Here is a tiny trained network, its code and every weight. The questions are about switching its units off for an input and a target symbol, where a switched-off unit gives its printed mean instead of its output.

import numpy as np


def w(rows, s, z=0):
    codes = np.array(rows[::2]) - 128.0
    scale = np.full(codes.shape[1], s)
    scale[-1] = z or s
    return codes * scale


def norm(h):
    return h / np.sqrt((h * h).mean(-1, keepdims=True) + 1e-5)


def softmax(a):
    e = np.exp(a - a.max(-1, keepdims=True))
    return e / e.sum(-1, keepdims=True)


def log_softmax(a):
    a = a - a.max(-1, keepdims=True)
    return a - np.log(np.exp(a).sum(-1, keepdims=True))


def net(x, mask):
    ids = ['βεθστφ'.index(c) for c in x.split()]
    T = len(ids)
    res = E[ids] + P[:T]
    u = 0
    for l in range(2):
        r = norm(res)
        for j in range(3):
            rows = slice(3 * j, 3 * j + 3)
            q, k, v = (r @ M[l][rows].T for M in (Q, K, V))
            z = softmax(np.where(np.tri(T) > 0, q @ k.T / 3**0.5, -1e9)) @ v
            o = O[l][rows]
            res = res + np.where(mask[u + j], z, o[:, -1]) @ o[:, :-1]
        u += 3
    return log_softmax(norm(res)[-1] @ U[:, :-1].T + U[:, -1])


Q, K, V, O = {}, {}, {}, {}
E = w([
[23,57,141,140,125,118,124,88],'β',
[112,53,124,118,146,165,5,52],'ε',
[131,168,63,190,215,243,169,132],'θ',
[35,137,185,104,148,170,97,104],'σ',
[120,137,137,120,209,112,50,188],'τ',
[140,95,151,174,48,214,44,158],'φ',
],0.021)
P = w([
[122,87,91,50,71,113,245,160],'0',
[82,52,133,121,120,172,196,119],'1',
[90,65,135,133,127,164,165,115],'2',
[99,82,143,148,131,144,140,110],'3',
[109,96,142,166,133,137,123,116],'4',
[109,90,158,186,147,114,118,115],'5',
[114,108,165,207,143,97,102,113],'6',
[124,114,166,221,146,84,90,115],'7',
[139,140,169,230,144,67,75,111],'8',
[154,125,168,226,150,50,67,114],'9',
],0.011)
Q[0] = w([
[168,127,137,105,83,118,110,109],'0.h1',
[47,1,206,221,127,179,22,60],'0.h1',
[92,131,142,183,181,112,109,120],'0.h1',
[226,197,59,118,128,146,230,147],'0.h2',
[107,84,136,104,153,111,62,116],'0.h2',
[139,144,136,72,161,145,156,101],'0.h2',
[106,118,119,112,116,148,104,159],'0.h3',
[142,130,140,66,107,130,160,118],'0.h3',
[106,110,132,82,118,117,111,155],'0.h3',
],0.017)
K[0] = w([
[77,141,147,76,101,96,149,127],'0.h1',
[166,134,143,183,198,90,30,213],'0.h1',
[212,147,104,161,188,73,104,110],'0.h1',
[87,167,71,113,167,163,251,129],'0.h2',
[121,78,140,111,79,117,55,120],'0.h2',
[63,147,175,141,196,182,152,109],'0.h2',
[118,110,85,84,120,124,139,154],'0.h3',
[127,166,165,167,58,163,128,108],'0.h3',
[111,105,69,82,111,136,133,147],'0.h3',
],0.014)
V[0] = w([
[104,189,129,178,82,140,48,87],'0.h1',
[155,167,98,67,155,123,156,249],'0.h1',
[60,122,165,173,79,119,150,196],'0.h1',
[62,158,199,142,116,141,136,106],'0.h2',
[102,140,136,153,167,135,168,108],'0.h2',
[115,115,135,74,150,143,131,108],'0.h2',
[152,158,174,188,177,187,113,74],'0.h3',
[156,142,194,62,126,121,112,230],'0.h3',
[154,108,128,78,89,148,122,105],'0.h3',
],0.011)
O[0] = w([
[104,125,215,130,145,71,88,170,189],'0.h1',
[110,173,36,215,145,177,143,206,1],'0.h1',
[184,216,140,131,24,120,199,164,86],'0.h1',
[255,192,130,71,156,144,128,139,132],'0.h2',
[154,205,57,155,114,106,84,131,115],'0.h2',
[83,116,168,109,168,122,81,120,164],'0.h2',
[139,132,149,136,188,222,76,132,166],'0.h3',
[108,147,236,67,122,45,7,154,38],'0.h3',
[152,145,68,128,121,113,140,189,152],'0.h3',
],0.008,0.0092)
Q[1] = w([
[160,116,117,27,104,90,123,89],'1.h1',
[170,160,184,97,123,114,156,96],'1.h1',
[143,123,116,114,139,101,146,76],'1.h1',
[187,120,137,74,61,106,127,110],'1.h2',
[132,110,249,87,71,28,123,201],'1.h2',
[122,61,220,78,165,102,42,64],'1.h2',
[95,99,229,11,123,55,113,103],'1.h3',
[184,140,143,98,98,151,163,87],'1.h3',
[136,167,130,51,102,57,123,88],'1.h3',
],0.016)
K[1] = w([
[129,111,84,141,134,244,174,66],'1.h1',
[115,111,168,196,130,184,117,86],'1.h1',
[136,77,126,120,160,194,124,63],'1.h1',
[131,73,151,56,88,155,124,64],'1.h2',
[202,158,197,176,45,129,161,24],'1.h2',
[186,126,160,186,161,150,6,80],'1.h2',
[159,104,161,232,157,189,73,102],'1.h3',
[102,126,182,142,134,129,175,141],'1.h3',
[106,116,214,171,191,163,149,107],'1.h3',
],0.014)
V[1] = w([
[93,80,72,220,130,58,159,190],'1.h1',
[147,110,105,168,52,184,142,159],'1.h1',
[115,52,213,114,60,104,56,70],'1.h1',
[178,92,162,170,31,150,69,227],'1.h2',
[151,183,114,148,119,253,184,183],'1.h2',
[130,59,241,121,75,127,75,231],'1.h2',
[122,159,201,116,170,84,52,137],'1.h3',
[135,195,98,116,122,46,193,185],'1.h3',
[132,138,54,177,162,167,131,211],'1.h3',
],0.012)
O[1] = w([
[193,75,119,91,132,35,112,123,122],'1.h1',
[154,63,229,117,85,140,209,174,114],'1.h1',
[171,200,104,218,128,136,187,229,184],'1.h1',
[159,151,178,90,76,84,216,199,117],'1.h2',
[82,216,94,202,155,170,205,225,75],'1.h2',
[165,136,174,66,72,147,158,148,176],'1.h2',
[132,42,108,42,121,167,64,149,97],'1.h3',
[113,171,54,137,12,108,135,151,6],'1.h3',
[121,129,69,201,173,184,145,196,93],'1.h3',
],0.011,0.014)
U = w([
[159,215,140,155,87,11,179,2,62],'β',
[150,57,218,71,231,139,116,54,186],'ε',
[117,182,93,216,207,201,130,130,225],'θ',
[52,235,164,30,82,253,94,95,4],'σ',
[170,69,41,77,103,109,108,199,128],'τ',
[213,127,247,125,98,184,246,178,69],'φ',
],0.006,0.0028)

Each question gives the input, a string of symbols that net reads in full, and the target symbol t.
The units are the heads (3 rows each of Q, K, V and O). Each row of codes is followed by its name. A weight is (code - 128) times the scale printed after its matrix; where a second scale follows, it is the last column's (O and U).
mask holds one flag per head, layer by layer. A switched-off head (its flag False) gives its mean, the last column of its rows in O, instead of its output. The means were averaged over made-up inputs and are rounded, as every weight is.
A unit's drop is (log p(t) with every unit on - log p(t) with that unit switched off) / (log p(t) with every unit on - log p(t) with every unit switched off).
The circuit of an input: a set's keep is (log p(t) with only the set's units on - log p(t) with every unit switched off) / (log p(t) with every unit on - log p(t) with every unit switched off). Starting from all 6 units, units are removed one at a time, each time the one whose removal leaves the highest keep (on an exact tie, the one counted first), for as long as the keep stays at least 0.8.
units of the circuit, in order: the units of the circuit, biggest drop first
unit that matters most: the unit with the biggest drop
heads that matter: for each layer, one digit per head in row order, 1 if its drop is at least 0.15 and else 0, layers parted by /
drop when u is switched off: that unit's drop, to one decimal
input β ε θ, target θ: heads that matter	000 / 010
input φ θ θ ε β φ θ β, target θ: units of the circuit, in order	1.h2; 0.h3
input σ τ θ, target σ: heads that matter	101 / 101
input τ ε ε θ θ θ, target τ: units of the circuit, in order	1.h3; 0.h3; 0.h1; 1.h1
input β φ β ε β β τ β β, target β: heads that matter	100 / 001
input ε σ β φ ε ε φ β, target φ: unit that matters most	0.h1
input φ ε τ θ ε τ σ ε φ β, target φ: heads that matter	001 / 010
input τ ε θ ε θ ε σ, target τ: units of the circuit, in order	0.h1; 0.h3; 1.h3; 1.h1
input φ ε ε θ φ ε ε τ ε ε, target φ: units of the circuit, in order	0.h1; 0.h3; 1.h1; 1.h2
input β β ε τ ε θ θ τ, target θ: units of the circuit, in order	1.h2; 0.h1
input φ ε β σ ε τ ε, target φ: units of the circuit, in order	0.h3; 0.h1; 1.h1; 1.h2
input θ φ σ ε ε ε ε ε τ, target θ: units of the circuit, in order	0.h1; 1.h3
input ε ε θ θ ε θ β, target θ: heads that matter	000 / 000
input β φ τ σ ε ε φ ε σ σ, target β: heads that matter	101 / 101
input σ ε φ ε ε β τ ε, target σ: heads that matter	111 / 101
input β β ε ε τ θ, target β: units of the circuit, in order	1.h3; 1.h1; 0.h1
input θ θ ε θ ε ε τ ε, target θ: heads that matter	100 / 001
input β φ σ ε β τ ε, target β: heads that matter	100 / 001
input φ σ θ θ θ σ, target θ: units of the circuit, in order	1.h2
input β ε φ β τ σ ε ε, target β: heads that matter	101 / 001
input ε θ σ, target θ: heads that matter	000 / 000
input θ φ τ ε φ, target θ: heads that matter	100 / 001
input β β θ τ ε ε ε φ ε β, target β: drop when 0.h1 is switched off	1.2
input τ φ ε θ ε φ, target τ: drop when 1.h1 is switched off	0.2
input σ ε θ θ θ ε τ ε ε θ, target σ: drop when 0.h2 is switched off	0.2
input σ ε ε ε σ ε β θ ε τ, target σ: drop when 1.h1 is switched off	0.4
